Below is a small trained network, with its code and all its weights. Each question gives an input and a class and asks what happens when units are switched off, that is, made to give their printed mean instead of their output.

import numpy as np


def w(rows, s, z=0):
    codes = np.array(rows[::2]) - 128.0
    scale = np.full(codes.shape[1], s)
    scale[-1] = z or s
    return codes * scale


def norm(h):
    return h / np.sqrt((h * h).mean(-1, keepdims=True) + 1e-5)


def f(y):
    return np.maximum(y, 0)


def log_softmax(a):
    a = a - a.max(-1, keepdims=True)
    return a - np.log(np.exp(a).sum(-1, keepdims=True))


def net(x, mask):
    res = np.array(x, float).reshape(1, 2) / 4 @ E
    u = 0
    for l in range(2):
        y = f(norm(res) @ A[l][:, :-1].T + A[l][:, -1])
        res = res + np.where(mask[u : u + 5], y, B[l][:, -1]) @ B[l][:, :-1]
        u += 5
    return log_softmax(norm(res)[-1] @ U[:, :-1].T + U[:, -1])


A, B = {}, {}
E = w([
[88,142,213,164,145,132,156,252,121,34,88],'x0',
[214,220,77,105,126,199,194,84,168,126,104],'x1',
],0.013)
A[0] = w([
[80,90,135,154,155,145,124,181,152,115,2,253],'0.n0',
[153,96,239,232,110,149,106,118,146,84,192,60],'0.n1',
[160,177,143,33,170,83,112,55,45,180,168,105],'0.n2',
[166,110,196,54,31,104,22,47,141,103,197,43],'0.n3',
[160,156,169,56,218,126,214,5,107,44,93,128],'0.n4',
],0.0061,0.0045)
B[0] = w([
[121,167,55,44,78,133,162,69,138,185,200,254],'0.n0',
[213,111,94,223,145,194,162,136,229,158,53,177],'0.n1',
[78,179,191,240,69,172,166,254,136,103,222,199],'0.n2',
[139,203,60,163,86,143,55,170,156,145,76,181],'0.n3',
[106,72,191,117,99,27,140,78,167,93,118,191],'0.n4',
],0.0076,0.0075)
A[1] = w([
[91,133,30,101,156,128,140,58,97,147,162,11],'1.n0',
[71,142,151,120,147,149,175,184,86,43,120,3],'1.n1',
[40,2,173,153,179,82,91,128,30,130,156,137],'1.n2',
[125,60,128,73,81,73,168,86,135,150,180,15],'1.n3',
[106,182,154,143,90,121,110,177,135,94,154,19],'1.n4',
],0.0098,0.0016)
B[1] = w([
[46,32,182,175,155,53,76,249,53,88,105,176],'1.n0',
[95,73,21,255,74,94,7,75,74,229,216,198],'1.n1',
[206,226,121,96,112,178,230,31,169,74,110,254],'1.n2',
[94,136,173,83,197,153,58,169,115,86,97,194],'1.n3',
[126,47,205,49,237,110,65,194,115,135,58,191],'1.n4',
],0.0092,0.0096)
U = w([
[102,133,64,216,67,107,47,163,131,222,185,176],'0',
[148,196,142,114,78,119,249,43,161,61,128,207],'1',
[103,117,230,71,160,114,48,230,173,77,74,154],'2',
[143,117,98,100,150,125,149,144,71,138,70,20],'3',
[130,88,115,85,147,129,186,131,65,164,68,15],'4',
[151,73,152,91,121,133,160,132,77,154,77,30],'5',
[181,74,160,126,160,120,175,134,70,163,75,43],'6',
[135,90,102,99,188,123,169,120,68,150,77,2],'7',
],0.015,0.0055)

Each question gives the input, the list of numbers given to net, and the class t.
The units are the neurons (one row each of A and B). Each row of codes is followed by its name. A weight is (code - 128) times the scale printed after its matrix; where a second scale follows, it is the last column's (A, B and U).
mask holds one flag per neuron, layer by layer. A switched-off neuron (its flag False) gives its mean, the last column of its row in B, instead of its output. The means were averaged over made-up inputs and are rounded, as every weight is.
A unit's drop is (log p(t) with every unit on - log p(t) with that unit switched off) / (log p(t) with every unit on - log p(t) with every unit switched off).
The circuit of an input: a set's keep is (log p(t) with only the set's units on - log p(t) with every unit switched off) / (log p(t) with every unit on - log p(t) with every unit switched off). Starting from all 10 units, units are removed one at a time, each time the one whose removal leaves the highest keep (on an exact tie, the one counted first), for as long as the keep stays at least 0.8.
units of the circuit, in order: the units of the circuit, biggest drop first
most important unit: the unit with the biggest drop
k most important neurons: the k neurons with the biggest drops, biggest first
k most important neurons of layer l: the k neurons of layer l with the biggest drops, biggest first
input [0,3], class 2: 2 most important neurons of layer 0 : 0.n4, 0.n1
input [7,-8], class 1: 2 most important neurons of layer 1 : 1.n2, 1.n0
input [-4,4], class 0: 3 most important neurons : 1.n2, 1.n4, 0.n2
input [3,3], class 2: units of the circuit, in order : 1.n2
input [-6,4], class 0: 2 most important neurons : 1.n2, 0.n2
input [4,3], class 0: 2 most important neurons : 1.n1, 1.n2
input [-3,2], class 2: 3 most important neurons : 1.n1, 1.n2, 0.n1
input [-3,0], class 2: units of the circuit, in order : 1.n4, 0.n2, 0.n0
input [-3,-5], class 1: 2 most important neurons : 1.n2, 0.n0
input [7,-7], class 0: 2 most important neurons : 1.n1, 0.n4
input [-2,-2], class 2: 2 most important neurons of layer 1 : 1.n4, 1.n1
input [-4,3], class 0: 4 most important neurons : 1.n2, 0.n2, 1.n4, 0.n0
input [-5,-6], class 1: 2 most important neurons of layer 1 : 1.n2, 1.n1
input [-1,-2], class 2: most important unit : 0.n3
input [6,5], class 0: 2 most important neurons : 1.n1, 1.n2
input [6,6], class 0: 3 most important neurons : 1.n1, 1.n2, 0.n1
input [6,-8], class 1: 2 most important neurons : 1.n2, 0.n2
input [-1,3], class 2: 2 most important neurons of layer 1 : 1.n2, 1.n3
input [-2,0], class 2: 2 most important neurons of layer 1 : 1.n4, 1.n1
input [-1,-7], class 1: most important neuron of layer 1 : 1.n2
input [-4,2], class 0: 2 most important neurons of layer 1 : 1.n2, 1.n3
